Below is a small trained network, with its code and all its weights. Each question gives an input and a class and asks what happens when units are switched off, that is, made to give their printed mean instead of their output.

import numpy as np


def w(rows, s, z=0):
    codes = np.array(rows[::2]) - 128.0
    scale = np.full(codes.shape[1], s)
    scale[-1] = z or s
    return codes * scale


def f(y):
    return np.maximum(y, 0)


def log_softmax(a):
    a = a - a.max(-1, keepdims=True)
    return a - np.log(np.exp(a).sum(-1, keepdims=True))


def net(x, mask):
    res = np.array(x, float).reshape(1, 7) / 4 @ E
    y = f(res @ A[0][:, :-1].T + A[0][:, -1])
    res = res + np.where(mask, y, B[0][:, -1]) @ B[0][:, :-1]
    return log_softmax(res[-1] @ U[:, :-1].T + U[:, -1])


A, B = {}, {}
E = w([
[134,66,148,68,118,132],'x0',
[129,72,75,182,170,56],'x1',
[234,85,85,140,136,101],'x2',
[199,109,125,66,214,139],'x3',
[86,170,210,103,167,59],'x4',
[117,145,58,230,99,106],'x5',
[253,222,177,124,155,13],'x6',
],0.0054)
A[0] = w([
[176,122,131,172,44,208,172],'N1',
[187,158,47,83,92,117,107],'N2',
[184,87,80,131,175,106,145],'N3',
[51,112,93,216,104,92,157],'N4',
[63,49,108,68,110,171,86],'N5',
[80,199,131,104,167,158,115],'N6',
[197,121,148,82,150,53,253],'N7',
[200,127,77,136,142,134,173],'N8',
[89,135,103,192,107,98,97],'N9',
[68,170,151,138,154,181,112],'N10',
[183,147,230,72,111,26,34],'N11',
[65,141,138,119,128,196,182],'N12',
[216,96,115,123,194,58,41],'N13',
[97,242,232,54,131,97,121],'N14',
[184,120,90,128,74,217,54],'N15',
[198,137,158,82,143,46,165],'N16',
[178,105,113,123,163,97,71],'N17',
[11,5,122,38,114,210,106],'N18',
[109,100,137,180,89,92,122],'N19',
[55,141,81,241,97,71,87],'N20',
],0.011,0.0017)
B[0] = w([
[113,112,50,96,61,154,174],'N1',
[181,106,68,102,116,133,161],'N2',
[192,143,117,198,124,122,179],'N3',
[29,114,93,169,185,149,184],'N4',
[101,52,192,136,99,137,197],'N5',
[125,214,128,146,92,114,153],'N6',
[192,100,173,98,206,129,200],'N7',
[201,120,88,162,109,131,174],'N8',
[79,122,85,149,178,141,160],'N9',
[133,210,137,190,100,114,160],'N10',
[119,108,146,2,202,155,201],'N11',
[118,165,169,210,96,97,178],'N12',
[221,151,165,195,157,100,195],'N13',
[92,243,146,7,105,119,197],'N14',
[147,109,72,77,35,130,174],'N15',
[162,97,158,83,212,98,197],'N16',
[178,140,137,171,141,111,163],'N17',
[79,11,247,145,70,128,246],'N18',
[100,110,104,151,168,153,154],'N19',
[40,124,53,169,222,152,186],'N20',
],0.026,0.012)
U = w([
[254,113,138,195,172,66,43],'0',
[105,56,226,179,52,128,253],'1',
[149,162,186,17,173,99,42],'2',
[189,103,35,123,39,169,89],'3',
[94,254,154,140,64,95,148],'4',
[69,132,53,199,178,171,171],'5',
],0.0055,0.00076)

Each question gives the input, the list of numbers given to net, and the class t.
The units are the neurons (one row each of A and B). Each row of codes is followed by its name. A weight is (code - 128) times the scale printed after its matrix; where a second scale follows, it is the last column's (A, B and U).
mask holds one flag per neuron, in row order. A switched-off neuron (its flag False) gives its mean, the last column of its row in B, instead of its output. The means were averaged over made-up inputs and are rounded, as every weight is.
A unit's drop is (log p(t) with every unit on - log p(t) with that unit switched off) / (log p(t) with every unit on - log p(t) with every unit switched off).
The circuit of an input: a set's keep is (log p(t) with only the set's units on - log p(t) with every unit switched off) / (log p(t) with every unit on - log p(t) with every unit switched off). Starting from the 12 units with the biggest drops (on a tie, the unit counted first), units are removed one at a time, each time the one whose removal leaves the highest keep (on an exact tie, the one counted first), for as long as the keep stays at least 0.8.
circuit, biggest first: the units of the circuit, biggest drop first
top k neurons: the k neurons with the biggest drops, biggest first
drop when u is switched off: that unit's drop, to one decimal
input [-3,2,-5,-3,4,3,4], class 5: circuit, biggest first	N20
input [-2,7,-8,4,8,6,3], class 5: top 2 neurons	N20; N4
input [-2,-6,8,6,6,4,-4], class 0: circuit, biggest first	N18; N14
input [6,6,-8,-7,-3,2,-3], class 5: top 2 neurons	N20; N4
input [-6,-6,8,5,-6,-5,0], class 3: top 2 neurons	N15; N1
input [5,5,5,6,7,-1,3], class 0: top 2 neurons	N13; N3
input [4,6,3,0,6,0,2], class 0: top 2 neurons	N13; N14
input [-7,3,0,8,6,2,1], class 0: top 3 neurons	N13; N3; N17
input [-2,6,-3,8,1,-1,4], class 0: drop when N13 is switched off	0.3
input [-7,7,2,-8,-8,-8,-4], class 5: drop when N4 is switched off	0.2
input [-6,-6,-6,-4,1,8,0], class 5: drop when N20 is switched off	0.1
input [-6,0,1,7,2,-1,1], class 0: drop when N13 is switched off	0.3
